Below is a small trained network, with its code and all its weights. Each question gives an input and a target symbol and asks what happens when units are switched off, that is, made to give their printed mean instead of their output.

import numpy as np


def w(rows, s, z=0):
    codes = np.array(rows[::2]) - 128.0
    scale = np.full(codes.shape[1], s)
    scale[-1] = z or s
    return codes * scale


def f(y):
    return np.maximum(y, 0)


def softmax(a):
    e = np.exp(a - a.max(-1, keepdims=True))
    return e / e.sum(-1, keepdims=True)


def log_softmax(a):
    a = a - a.max(-1, keepdims=True)
    return a - np.log(np.exp(a).sum(-1, keepdims=True))


def net(x, mask):
    ids = ['Φβεησω'.index(c) for c in x.split()]
    T = len(ids)
    res = E[ids] + P[:T]
    r = res
    for j in range(3):
        rows = slice(4 * j, 4 * j + 4)
        q, k, v = (r @ M[0][rows].T for M in (Q, K, V))
        z = softmax(np.where(np.tri(T) > 0, q @ k.T / 4**0.5, -1e9)) @ v
        o = O[0][rows]
        res = res + np.where(mask[j], z, o[:, -1]) @ o[:, :-1]
    y = f(res @ A[0][:, :-1].T + A[0][:, -1])
    res = res + np.where(mask[3:7], y, B[0][:, -1]) @ B[0][:, :-1]
    return log_softmax(res[-1] @ U[:, :-1].T + U[:, -1])


Q, K, V, O, A, B = {}, {}, {}, {}, {}, {}
E = w([
[157,221,119,149,95,100,121,108,133],'Φ',
[146,141,164,165,85,129,157,74,180],'β',
[114,119,18,71,74,155,177,129,167],'ε',
[40,141,180,59,91,108,76,160,150],'η',
[9,142,171,161,109,116,168,176,132],'σ',
[138,90,135,139,7,108,140,185,69],'ω',
],0.019)
P = w([
[144,82,86,148,138,2,125,114,191],'0',
[103,99,122,65,161,61,181,54,80],'1',
[189,125,169,82,129,45,208,187,206],'2',
[51,79,58,182,94,145,69,107,128],'3',
[72,135,151,61,138,170,180,72,37],'4',
[140,151,161,141,63,154,136,245,226],'5',
[19,108,88,175,64,248,57,104,61],'6',
[104,188,217,81,99,230,166,159,68],'7',
[120,161,167,177,16,249,97,252,203],'8',
],0.0099)
Q[0] = w([
[71,72,114,139,113,151,105,94,109],'head 0',
[115,67,130,104,159,98,148,197,64],'head 0',
[135,181,133,105,133,134,126,66,115],'head 0',
[54,159,125,47,19,152,182,164,161],'head 0',
[196,140,135,186,149,139,59,154,205],'head 1',
[138,76,94,205,185,108,27,97,121],'head 1',
[205,122,167,118,215,85,141,134,146],'head 1',
[160,155,151,153,169,158,153,77,75],'head 1',
[91,151,166,99,148,110,100,132,168],'head 2',
[163,96,7,109,180,173,95,111,155],'head 2',
[139,117,82,153,85,134,104,188,199],'head 2',
[18,123,83,178,90,147,72,81,104],'head 2',
],0.014)
K[0] = w([
[125,111,173,74,124,161,193,155,91],'head 0',
[98,54,116,117,95,20,153,212,102],'head 0',
[169,209,137,118,176,128,124,149,201],'head 0',
[111,138,163,143,87,239,126,200,102],'head 0',
[127,122,82,147,173,114,82,15,109],'head 1',
[150,100,136,73,211,45,171,47,70],'head 1',
[123,86,77,178,149,10,93,121,203],'head 1',
[195,177,124,99,161,75,184,114,228],'head 1',
[45,146,164,154,195,155,115,139,176],'head 2',
[111,99,53,67,161,55,188,61,136],'head 2',
[83,118,46,143,116,225,96,97,96],'head 2',
[108,152,174,81,162,214,196,101,40],'head 2',
],0.012)
V[0] = w([
[139,55,184,139,134,42,110,170,63],'head 0',
[120,138,162,254,163,141,201,139,107],'head 0',
[100,102,165,165,84,69,112,142,92],'head 0',
[225,88,27,186,71,112,114,158,77],'head 0',
[162,177,22,82,159,132,94,241,43],'head 1',
[124,204,97,217,118,139,168,119,115],'head 1',
[73,18,71,97,102,152,199,123,171],'head 1',
[93,26,227,133,132,160,89,167,127],'head 1',
[204,140,110,99,76,144,102,115,129],'head 2',
[85,168,111,29,194,159,38,147,179],'head 2',
[158,82,105,110,121,173,143,16,212],'head 2',
[164,100,89,92,92,116,99,145,71],'head 2',
],0.0074)
O[0] = w([
[132,182,231,176,129,179,181,141,99,86],'head 0',
[160,123,182,91,112,11,189,206,8,125],'head 0',
[102,159,187,177,149,198,134,159,67,220],'head 0',
[135,118,184,50,106,190,218,44,80,105],'head 0',
[138,163,199,88,90,202,190,46,204,29],'head 1',
[137,30,120,2,143,152,177,149,133,137],'head 1',
[169,151,210,140,175,157,168,161,33,254],'head 1',
[239,134,127,198,166,50,30,151,150,148],'head 1',
[22,159,159,213,135,154,52,156,164,122],'head 2',
[141,102,162,210,52,97,162,94,127,61],'head 2',
[96,158,135,199,122,155,116,220,63,117],'head 2',
[108,172,128,156,158,98,92,117,240,123],'head 2',
],0.0065,0.0051)
A[0] = w([
[92,70,75,51,158,219,184,152,162,1],'neuron 0',
[3,198,170,193,125,132,98,151,165,66],'neuron 1',
[125,185,103,161,213,155,74,92,223,141],'neuron 2',
[93,134,189,77,172,71,77,114,156,179],'neuron 3',
],0.0059,0.0024)
B[0] = w([
[144,107,126,142,77,31,87,124,192,221],'neuron 0',
[180,87,65,31,157,255,200,75,90,254],'neuron 1',
[162,52,160,213,188,178,45,30,221,211],'neuron 2',
[68,170,62,84,182,164,14,134,50,182],'neuron 3',
],0.0073,0.0045)
U = w([
[71,116,108,91,100,110,151,89,181,133],'Φ',
[85,131,108,145,160,115,104,179,103,197],'β',
[141,162,179,142,137,200,180,93,113,155],'ε',
[151,172,145,213,93,91,138,59,133,48],'η',
[139,129,123,142,220,157,122,81,176,177],'σ',
[255,77,84,74,152,136,162,71,107,2],'ω',
],0.0065,0.0032)

Each question gives the input, a string of symbols that net reads in full, and the target symbol t.
The units are the heads (4 rows each of Q, K, V and O) and the neurons (one row each of A and B). Each row of codes is followed by its name. A weight is (code - 128) times the scale printed after its matrix; where a second scale follows, it is the last column's (O, A, B and U).
mask holds one flag per unit, heads first, then neurons. A switched-off unit (its flag False) gives its mean, the last column of its rows in O or B, instead of its output. The means were averaged over made-up inputs and are rounded, as every weight is.
A unit's drop is (log p(t) with every unit on - log p(t) with that unit switched off) / (log p(t) with every unit on - log p(t) with every unit switched off).
The circuit of an input: a set's keep is (log p(t) with only the set's units on - log p(t) with every unit switched off) / (log p(t) with every unit on - log p(t) with every unit switched off). Starting from all 7 units, units are removed one at a time, each time the one whose removal leaves the highest keep (on an exact tie, the one counted first), for as long as the keep stays at least 0.8.
units of the circuit, in order: the units of the circuit, biggest drop first
k most important neurons: the k neurons with the biggest drops, biggest first
which heads matter: for each layer, one digit per head in row order, 1 if its drop is at least 0.15 and else 0, layers parted by /
drop of u: that unit's drop, to one decimal
input Φ Φ η Φ ε, target σ: units of the circuit, in order -> (head 0; head 1; neuron 2)
input Φ β Φ Φ ω β ε, target ε: most important neuron -> (neuron 1)
input β η ε β ε Φ, target β: which heads matter -> 011
input Φ ω ε β η β β, target η: which heads matter -> 011
input Φ β σ Φ ε, target β: units of the circuit, in order -> (head 0; head 2)
input ω β ε η β ε β β ε, target Φ: units of the circuit, in order -> (head 0; neuron 0)
input Φ Φ ε, target Φ: which heads matter -> 110
input σ β Φ Φ ω β η, target ε: units of the circuit, in order -> (head 0; neuron 1)
input ω β η ε, target σ: units of the circuit, in order -> (head 0; neuron 2; head 1)
input Φ Φ ε Φ, target Φ: which heads matter -> 010
input ω Φ σ, target ε: which heads matter -> 100
input β ε Φ β, target ε: which heads matter -> 011
input β σ β ε η ε Φ, target η: drop of head 2 -> 0.6
input Φ ε ω σ β Φ, target ω: drop of neuron 3 -> 0.0
input ε β η ω Φ β, target σ: drop of head 2 -> 1.1
input ε ε σ σ β ω β, target β: drop of head 1 -> 0.3
input ω ε ω Φ ε, target ε: units of the circuit, in order -> (head 0)
